Here is a tiny trained network, its code and every weight. The questions are about switching its units off for an input and a class, where a switched-off unit gives its printed mean instead of its output.

import numpy as np


def w(rows, s, z=0):
    codes = np.array(rows[::2]) - 128.0
    scale = np.full(codes.shape[1], s)
    scale[-1] = z or s
    return codes * scale


def f(y):
    return y / 2 * (1 + np.tanh(0.7978845608 * (y + 0.044715 * y**3)))


def log_softmax(a):
    a = a - a.max(-1, keepdims=True)
    return a - np.log(np.exp(a).sum(-1, keepdims=True))


def net(x, mask):
    res = np.array(x, float).reshape(1, 6) / 4 @ E
    y = f(res @ A[0][:, :-1].T + A[0][:, -1])
    res = res + np.where(mask, y, B[0][:, -1]) @ B[0][:, :-1]
    return log_softmax(res[-1] @ U[:, :-1].T + U[:, -1])


A, B = {}, {}
E = w([
[42,46,140,201,234,68],'x0',
[66,133,108,64,165,78],'x1',
[184,76,83,183,140,90],'x2',
[146,163,118,127,194,56],'x3',
[95,254,157,208,81,157],'x4',
[177,168,194,93,159,70],'x5',
],0.0097)
A[0] = w([
[114,70,113,159,171,105,244],'neuron 1',
[117,110,172,254,179,118,29],'neuron 2',
[184,155,128,210,131,149,59],'neuron 3',
[248,218,171,136,61,106,109],'neuron 4',
[143,188,193,72,34,132,216],'neuron 5',
[134,36,6,137,166,150,198],'neuron 6',
[250,164,189,124,76,94,146],'neuron 7',
[113,88,146,76,84,205,193],'neuron 8',
[69,147,98,200,186,114,85],'neuron 9',
[96,150,143,70,199,24,239],'neuron 10',
[201,17,172,135,126,127,253],'neuron 11',
[206,127,245,83,99,93,168],'neuron 12',
[118,101,107,246,140,158,134],'neuron 13',
[129,91,114,221,161,166,187],'neuron 14',
[144,35,79,165,102,135,34],'neuron 15',
[115,133,109,81,103,164,87],'neuron 16',
[174,68,133,156,157,153,188],'neuron 17',
[79,159,100,208,88,80,104],'neuron 18',
[91,90,122,225,146,149,102],'neuron 19',
[77,145,94,162,200,164,160],'neuron 20',
[128,140,150,225,85,135,133],'neuron 21',
[109,122,157,218,113,197,254],'neuron 22',
],0.0098,0.0043)
B[0] = w([
[88,51,158,151,61,64,221],'neuron 1',
[96,173,127,220,151,149,197],'neuron 2',
[179,213,29,195,116,105,162],'neuron 3',
[164,221,63,127,235,166,239],'neuron 4',
[145,160,151,77,203,221,253],'neuron 5',
[145,8,106,49,30,50,239],'neuron 6',
[255,198,60,166,226,124,215],'neuron 7',
[130,112,130,104,108,223,217],'neuron 8',
[86,89,178,135,74,29,190],'neuron 9',
[62,48,205,83,236,106,246],'neuron 10',
[221,67,125,200,144,164,229],'neuron 11',
[173,171,104,236,238,187,200],'neuron 12',
[133,168,93,208,28,89,201],'neuron 13',
[210,92,119,202,84,59,200],'neuron 14',
[210,54,61,70,123,137,177],'neuron 15',
[128,165,116,60,128,204,160],'neuron 16',
[204,52,96,193,132,163,181],'neuron 17',
[98,167,204,115,109,101,174],'neuron 18',
[79,186,172,165,73,115,194],'neuron 19',
[70,121,167,76,71,57,179],'neuron 20',
[143,207,110,167,101,132,190],'neuron 21',
[77,150,177,237,46,168,228],'neuron 22',
],0.0081,0.011)
U = w([
[93,149,169,71,81,254,200],'0',
[212,212,83,97,192,159,77],'1',
[171,86,165,154,198,140,146],'2',
[32,128,181,22,190,73,113],'3',
[84,167,152,200,26,81,2],'4',
[200,13,45,72,62,116,61],'5',
],0.0092,0.0042)

Each question gives the input, the list of numbers given to net, and the class t.
The units are the neurons (one row each of A and B). Each row of codes is followed by its name. A weight is (code - 128) times the scale printed after its matrix; where a second scale follows, it is the last column's (A, B and U).
mask holds one flag per neuron, in row order. A switched-off neuron (its flag False) gives its mean, the last column of its row in B, instead of its output. The means were averaged over made-up inputs and are rounded, as every weight is.
A unit's drop is (log p(t) with every unit on - log p(t) with that unit switched off) / (log p(t) with every unit on - log p(t) with every unit switched off).
The circuit of an input: a set's keep is (log p(t) with only the set's units on - log p(t) with every unit switched off) / (log p(t) with every unit on - log p(t) with every unit switched off). Starting from the 12 units with the biggest drops (on a tie, the unit counted first), units are removed one at a time, each time the one whose removal leaves the highest keep (on an exact tie, the one counted first), for as long as the keep stays at least 0.8.
circuit, biggest first: the units of the circuit, biggest drop first
unit that matters most: the unit with the biggest drop
k most important neurons: the k neurons with the biggest drops, biggest first
drop of u: that unit's drop, to one decimal
input [6,-3,8,-5,-2,-6], class 5: unit that matters most => neuron 15
input [3,-1,7,1,5,8], class 1: 4 most important neurons => neuron 7; neuron 4; neuron 3; neuron 6
input [2,5,-2,-7,0,-2], class 0: circuit, biggest first => neuron 8; neuron 7
input [-1,6,8,-1,3,7], class 1: circuit, biggest first => neuron 7; neuron 6
input [-3,-7,4,-2,1,-8], class 4: 3 most important neurons => neuron 22; neuron 13; neuron 21
input [8,-1,-8,6,-8,-4], class 3: 2 most important neurons => neuron 10; neuron 20
input [1,-8,5,4,-2,-5], class 5: 2 most important neurons => neuron 15; neuron 6
input [5,5,7,5,-6,5], class 5: 2 most important neurons => neuron 6; neuron 11
input [2,3,-2,-2,-7,3], class 5: 3 most important neurons => neuron 6; neuron 11; neuron 5
input [-1,-7,-1,-6,0,-6], class 4: 2 most important neurons => neuron 22; neuron 13
input [2,5,1,-4,-1,-4], class 5: drop of neuron 3 => 0.0
input [-1,3,-4,5,-7,-1], class 3: drop of neuron 10 => 0.5
input [8,4,3,0,-2,-1], class 5: drop of neuron 22 => 0.2
input [5,3,-6,5,-7,-5], class 3: circuit, biggest first => neuron 10
input [5,2,6,-3,-1,0], class 5: drop of neuron 6 => 0.2
